Below are the code and all the weights of a small trained network. Each question names an input and a target symbol and asks about switching units off, where a switched-off unit gives its printed mean instead of its output.

import numpy as np


def w(rows, s, z=0):
    codes = np.array(rows[::2]) - 128.0
    scale = np.full(codes.shape[1], s)
    scale[-1] = z or s
    return codes * scale


def norm(h):
    return h / np.sqrt((h * h).mean(-1, keepdims=True) + 1e-5)


def f(y):
    return y / 2 * (1 + np.tanh(0.7978845608 * (y + 0.044715 * y**3)))


def softmax(a):
    e = np.exp(a - a.max(-1, keepdims=True))
    return e / e.sum(-1, keepdims=True)


def log_softmax(a):
    a = a - a.max(-1, keepdims=True)
    return a - np.log(np.exp(a).sum(-1, keepdims=True))


def net(x, mask):
    ids = ['ΔΘΠαβγηξφ'.index(c) for c in x.split()]
    T = len(ids)
    res = E[ids] + P[:T]
    u = 0
    for l in range(2):
        r = norm(res)
        for j in range(2):
            rows = slice(2 * j, 2 * j + 2)
            q, k, v = (r @ M[l][rows].T for M in (Q, K, V))
            z = softmax(np.where(np.tri(T) > 0, q @ k.T / 2**0.5, -1e9)) @ v
            o = O[l][rows]
            res = res + np.where(mask[u + j], z, o[:, -1]) @ o[:, :-1]
        u += 2
        y = f(norm(res) @ A[l][:, :-1].T + A[l][:, -1])
        res = res + np.where(mask[u : u + 16], y, B[l][:, -1]) @ B[l][:, :-1]
        u += 16
    return log_softmax(norm(res)[-1] @ U[:, :-1].T + U[:, -1])


Q, K, V, O, A, B = {}, {}, {}, {}, {}, {}
E = w([
[165,168,136,59,114],'Δ',
[147,118,110,157,50],'Θ',
[138,149,157,24,101],'Π',
[93,152,196,7,126],'α',
[151,188,155,173,101],'β',
[108,106,147,93,49],'γ',
[200,166,97,138,70],'η',
[59,204,98,108,139],'ξ',
[101,89,86,155,109],'φ',
],0.019)
P = w([
[240,166,27,50,101],'0',
[101,139,52,41,1],'1',
[238,143,64,76,129],'2',
[83,128,77,80,4],'3',
[228,127,64,104,140],'4',
[78,113,110,122,24],'5',
[219,106,64,132,158],'6',
[74,102,147,150,53],'7',
[207,86,64,162,174],'8',
[78,88,181,176,86],'9',
[185,75,74,196,193],'10',
[81,90,227,195,103],'11',
[183,64,67,210,193],'12',
],0.009)
Q[0] = w([
[94,198,196,159,81],'L0H0',
[41,169,138,130,9],'L0H0',
[169,49,195,75,111],'L0H1',
[114,38,63,119,56],'L0H1',
],0.012)
K[0] = w([
[52,77,160,161,213],'L0H0',
[40,54,168,254,236],'L0H0',
[185,220,140,73,67],'L0H1',
[116,153,246,192,117],'L0H1',
],0.0084)
V[0] = w([
[235,95,189,94,52],'L0H0',
[97,14,175,249,158],'L0H0',
[140,12,160,84,86],'L0H1',
[197,253,184,137,80],'L0H1',
],0.0056)
O[0] = w([
[254,184,239,67,93,190],'L0H0',
[123,177,56,76,18,1],'L0H0',
[53,44,173,138,135,128],'L0H1',
[79,155,211,172,144,212],'L0H1',
],0.0072,0.0042)
A[0] = w([
[22,133,81,154,129,2],'L0N0',
[71,146,98,129,99,156],'L0N1',
[144,166,98,151,72,93],'L0N2',
[146,152,133,185,131,91],'L0N3',
[167,156,150,150,85,95],'L0N4',
[5,149,185,47,121,56],'L0N5',
[66,106,103,97,204,51],'L0N6',
[62,206,80,111,115,166],'L0N7',
[143,99,94,123,114,89],'L0N8',
[125,71,94,51,110,129],'L0N9',
[137,70,152,169,66,121],'L0N10',
[142,119,123,131,88,121],'L0N11',
[181,141,122,136,178,65],'L0N12',
[56,92,198,168,74,254],'L0N13',
[107,155,212,115,95,20],'L0N14',
[73,190,160,173,137,119],'L0N15',
],0.013,0.0062)
B[0] = w([
[198,188,96,167,232,160],'L0N0',
[119,51,85,121,161,179],'L0N1',
[60,58,168,120,140,166],'L0N2',
[104,78,107,144,108,155],'L0N3',
[144,95,191,145,154,178],'L0N4',
[135,54,103,254,120,170],'L0N5',
[65,98,161,236,140,131],'L0N6',
[69,86,123,79,94,186],'L0N7',
[178,132,152,134,167,128],'L0N8',
[139,73,192,129,156,150],'L0N9',
[122,132,191,188,105,195],'L0N10',
[118,132,149,130,164,151],'L0N11',
[108,76,79,82,142,160],'L0N12',
[208,186,103,46,122,254],'L0N13',
[156,167,222,99,90,149],'L0N14',
[173,64,94,144,100,152],'L0N15',
],0.0079,0.0089)
Q[1] = w([
[112,1,141,209,55],'L1H0',
[205,137,114,115,100],'L1H0',
[150,145,119,195,217],'L1H1',
[86,202,99,4,139],'L1H1',
],0.009)
K[1] = w([
[83,86,106,151,2],'L1H0',
[189,118,135,143,79],'L1H0',
[195,204,103,46,3],'L1H1',
[149,82,192,74,187],'L1H1',
],0.01)
V[1] = w([
[91,162,91,155,94],'L1H0',
[180,198,205,142,191],'L1H0',
[74,71,254,156,133],'L1H1',
[117,160,103,131,76],'L1H1',
],0.0066)
O[1] = w([
[254,58,184,96,42,5],'L1H0',
[88,16,61,155,139,116],'L1H0',
[182,189,167,132,95,151],'L1H1',
[208,54,121,151,160,66],'L1H1',
],0.0056,0.0027)
A[1] = w([
[7,95,104,56,79,27],'L1N0',
[189,122,133,78,60,156],'L1N1',
[165,167,110,137,208,84],'L1N2',
[169,137,157,117,107,48],'L1N3',
[38,95,60,47,52,2],'L1N4',
[106,60,128,137,77,61],'L1N5',
[88,80,184,76,223,199],'L1N6',
[118,208,136,190,201,55],'L1N7',
[121,81,135,125,89,27],'L1N8',
[132,163,151,184,155,113],'L1N9',
[118,153,134,160,179,63],'L1N10',
[167,175,68,106,173,107],'L1N11',
[136,139,109,195,41,147],'L1N12',
[65,95,140,132,157,154],'L1N13',
[56,96,134,186,120,171],'L1N14',
[78,216,197,171,169,61],'L1N15',
],0.014,0.0041)
B[1] = w([
[96,106,74,11,55,195],'L1N0',
[91,146,103,162,120,254],'L1N1',
[165,114,126,116,139,188],'L1N2',
[120,129,130,168,91,175],'L1N3',
[36,141,109,61,66,220],'L1N4',
[131,157,82,89,178,155],'L1N5',
[91,148,75,172,132,214],'L1N6',
[133,170,146,90,205,148],'L1N7',
[167,129,106,151,168,135],'L1N8',
[114,81,141,95,129,163],'L1N9',
[133,120,129,112,183,134],'L1N10',
[127,123,145,100,74,171],'L1N11',
[136,68,116,96,194,189],'L1N12',
[134,93,130,156,96,145],'L1N13',
[135,164,84,159,80,150],'L1N14',
[70,92,92,96,126,139],'L1N15',
],0.013,0.0066)
U = w([
[254,155,145,143,28,132],'Δ',
[216,236,98,111,119,86],'Θ',
[127,134,221,74,171,184],'Π',
[44,115,191,181,147,48],'α',
[164,80,38,243,91,61],'β',
[129,234,149,170,140,112],'γ',
[88,3,225,193,44,5],'η',
[132,64,101,28,45,232],'ξ',
[143,190,211,175,64,154],'φ',
],0.0093,0.0034)

Each question gives the input, a string of symbols that net reads in full, and the target symbol t.
The units are the heads (2 rows each of Q, K, V and O) and the neurons (one row each of A and B). Each row of codes is followed by its name. A weight is (code - 128) times the scale printed after its matrix; where a second scale follows, it is the last column's (O, A, B and U).
mask holds one flag per unit, layer by layer, with each layer's heads first. A switched-off unit (its flag False) gives its mean, the last column of its rows in O or B, instead of its output. The means were averaged over made-up inputs and are rounded, as every weight is.
A unit's drop is (log p(t) with every unit on - log p(t) with that unit switched off) / (log p(t) with every unit on - log p(t) with every unit switched off).
The circuit of an input: a set's keep is (log p(t) with only the set's units on - log p(t) with every unit switched off) / (log p(t) with every unit on - log p(t) with every unit switched off). Starting from the 12 units with the biggest drops (on a tie, the unit counted first), units are removed one at a time, each time the one whose removal leaves the highest keep (on an exact tie, the one counted first), for as long as the keep stays at least 0.8.
units of the circuit, in order: the units of the circuit, biggest drop first
top k neurons: the k neurons with the biggest drops, biggest first
top k neurons in layer l: the k neurons of layer l with the biggest drops, biggest first
heads that matter: for each layer, one digit per head in row order, 1 if its drop is at least 0.15 and else 0, layers parted by /
input φ Θ φ Δ φ Θ φ Δ η α, target η: units of the circuit, in order	[L0N5]
input φ α φ β φ β Δ β Π φ α Θ, target ξ: units of the circuit, in order	[L0H0, L1N12]
input ξ β Π η ξ φ Θ ξ ξ φ φ ξ, target ξ: heads that matter	10 / 00
input α Δ φ β β φ β β α γ, target Δ: top 3 neurons	[L0N13, L0N5, L1N4]
input φ ξ φ φ φ, target β: top 3 neurons in layer 1	[L1N0, L1N12, L1N4]
input φ ξ φ η Θ β Π φ γ β β γ, target Δ: units of the circuit, in order	[L0N13, L1N4, L1N0]
input β Θ ξ η, target β: heads that matter	11 / 00
input φ φ η β ξ β ξ γ, target β: top 3 neurons	[L0N5, L1N1, L1N12]
input φ η φ, target Δ: heads that matter	10 / 01
input Δ β φ φ β, target β: top 2 neurons	[L0N0, L0N13]
input φ Θ β α ξ β, target β: top 3 neurons	[L0N15, L1N1, L1N12]
input η β Π ξ, target β: units of the circuit, in order	[L0N0, L0N5]
input φ ξ η ξ β η, target β: top 4 neurons in layer 0	[L0N0, L0N3, L0N2, L0N14]
input φ β φ ξ Θ β β Δ, target φ: top 2 neurons	[L0N14, L0N13]
input φ φ φ φ β β Θ α, target φ: top 3 neurons	[L0N14, L0N13, L0N5]
input β ξ β φ η Θ ξ α, target β: top neuron in layer 0	[L0N5]
input φ η β β ξ Θ φ ξ β Θ, target β: top 4 neurons	[L0N10, L1N1, L1N12, L1N0]
input φ ξ φ η γ φ φ Δ Θ Π φ ξ β, target Π: top 2 neurons	[L0N1, L0N13]
input γ Θ β φ ξ η Δ, target Θ: top 2 neurons	[L1N6, L0N2]
input β φ Θ η φ β φ, target Π: heads that matter	11 / 00
input φ ξ η Δ, target β: heads that matter	10 / 00
input β φ φ β β Π, target φ: top neuron in layer 0	[L0N14]
input φ β Θ φ Θ α Δ η Δ γ φ Θ, target ξ: top 2 neurons in layer 1	[L1N12, L1N6]
input ξ α β, target Π: top 2 neurons	[L0N13, L1N7]
input Δ β α, target α: top 2 neurons	[L1N6, L0N13]
input φ γ φ β Θ Θ, target φ: top 3 neurons in layer 0	[L0N13, L0N5, L0N10]
input η φ φ η β φ β β, target ξ: top 2 neurons	[L0N7, L0N2]
input β φ φ, target β: heads that matter	10 / 01
input ξ β φ β Θ φ Θ φ η Π β Δ, target φ: top 2 neurons	[L0N14, L1N0]
input Δ φ φ Δ ξ Δ, target β: top 2 neurons	[L0N5, L1N1]
